[[-0.010  0.171  0.064  0.068 -0.121  0.191]
 [ 0.009  0.112  0.011  0.048 -0.065  0.152]
 [ 0.079 -0.111 -0.025 -0.233 -0.062 -0.197]] value -0.197

[ 1.027 -1.212 -0.791 -0.034] value -0.791

[[ 0.221  0.070  0.104  0.112  0.034]
 [ 0.120  0.091  0.116  0.037  0.042]
 [ 0.104 -0.085 -0.078 -0.138  0.229]] value -0.085

[ 0.4 -0.7 -0.4 -1.0 -1.3  2.0  0.6] value -1.0

[[  6.0  -1.9   0.1   1.3 -11.0  -9.9  -5.6]
 [-14.4   9.3  -1.7  16.5  -1.5  13.6   3.9]
 [ -7.0  15.4  -3.2   7.5   2.0  12.1   7.1]] value -11.0

[[ 0.013 -0.147 -0.124  0.035  0.026  0.061]
 [ 0.038 -0.004 -0.176 -0.163  0.014  0.180]] value -0.163
---
((-101.3, -97.2, -143.8, 146.2, -130.6, -137.0), (-120.4, -170.5, -103.9, -143.0, -116.5, -78.5), (-106.1, -106.2, -109.7, -121.5, -148.9, -133.8)) --> -101.3, -133.8
((9.513, 108.846, -45.311, 31.783, -2.836), (40.404, -150.043, 145.295, -7.462, 179.842), (78.508, -71.195, -36.479, -12.052, 173.542)) --> 9.513, 173.542
(-5.3, 9.8, -17.6, -6.4, 10.1) --> -5.3, 10.1
((0.113, -0.144, 0.062, 0.057, 0.014, 0.013, 0.064), (0.001, -0.192, -0.135, -0.070, -0.087, 0.019, -0.128), (0.067, 0.016, 0.030, 0.147, -0.017, 0.066, 0.063)) --> 0.113, 0.063
((-0.02, -0.04, 0.16, -0.10, 0.01, 0.03, 0.06), (-0.01, 0.06, 0.09, 0.00, -0.16, 0.03, 0.00)) --> -0.02, 0.00
((-136.60, 175.02, -105.93, -131.94, -0.42), (-125.75, 174.79, -120.67, 119.51, -127.19), (-125.28, 171.16, -112.14, -43.90, -91.98)) --> -136.60, -91.98
((0.3, -1.7, 0.5, 1.1, 1.4, 1.2), (1.0, 0.1, -0.2, 0.7, -0.1, 2.1), (0.8, -1.2, 0.5, 0.7, 0.7, 1.5)) --> 0.3, 1.5
(1.2, -1.5, -0.1, -0.9, 0.1, 1.8) --> 1.2, 1.8
---
[ 1.5  0.0 -1.0 -0.8] value 0.0
[-0.106 -0.022 -0.123 -0.127  0.119  0.040  0.003] value -0.022
[ -1.02  14.25 -10.78  -9.87  15.87] value 14.25
[   7.4   17.6   90.4  105.6   87.4 -140.9  154.6] value 17.6
[-176.0  -88.6  144.6  121.7] value -88.6
[ -1.7   8.0   6.5 -11.7  11.1   3.9   8.7] value 8.0
[ 13.832 -11.275 -12.726  12.468] value -11.275
---
[ 0.965  1.549 -1.188 -0.704 -0.348]: -0.348
[10.734 11.192 -8.819 -9.398]: -9.398
[-131.608 -178.599   90.733  -47.915]: -47.915
[-0.09  0.09 -0.13  0.12 -0.04 -0.03  0.04]: 0.04
[  2.7  18.0 -10.8 -15.1  -8.5   5.1]: 5.1
[-1.2  0.9 -1.3  1.4]: 1.4
---
[ 0.165  0.044  0.135  0.201  0.060 -0.138 -0.087] => 0.201, 0.201

[-135.892  -74.042   18.148  182.460   41.268] => 18.148, 182.460

[[  34.02  204.02   19.91   94.48  229.87   -4.75   56.86]
 [   3.44   79.25 -121.80   76.35  110.54 -166.48   35.76]
 [  18.89  122.58  -46.38   84.67  192.18  -84.13   47.18]] => 76.35, 229.87

[ 0.74  0.84  1.01 -0.65 -1.05  1.12 -0.27] => -0.65, 1.12

[-1.867  1.249 -0.578 -0.806 -1.142 -1.200 -0.818] => -0.806, 1.249

[-0.9  0.2 -1.2 -1.4  1.7 -0.6  1.5] => -1.4, 1.7

[[-148.027  -25.090  -33.720 -193.544   73.474 -229.041  -13.888]
 [ 111.210    9.778  -50.566  163.739 -109.938  205.151  -47.817]
 [-120.359  -21.774  -34.904 -155.482   53.731 -182.832  -17.242]] => 163.739, 205.151
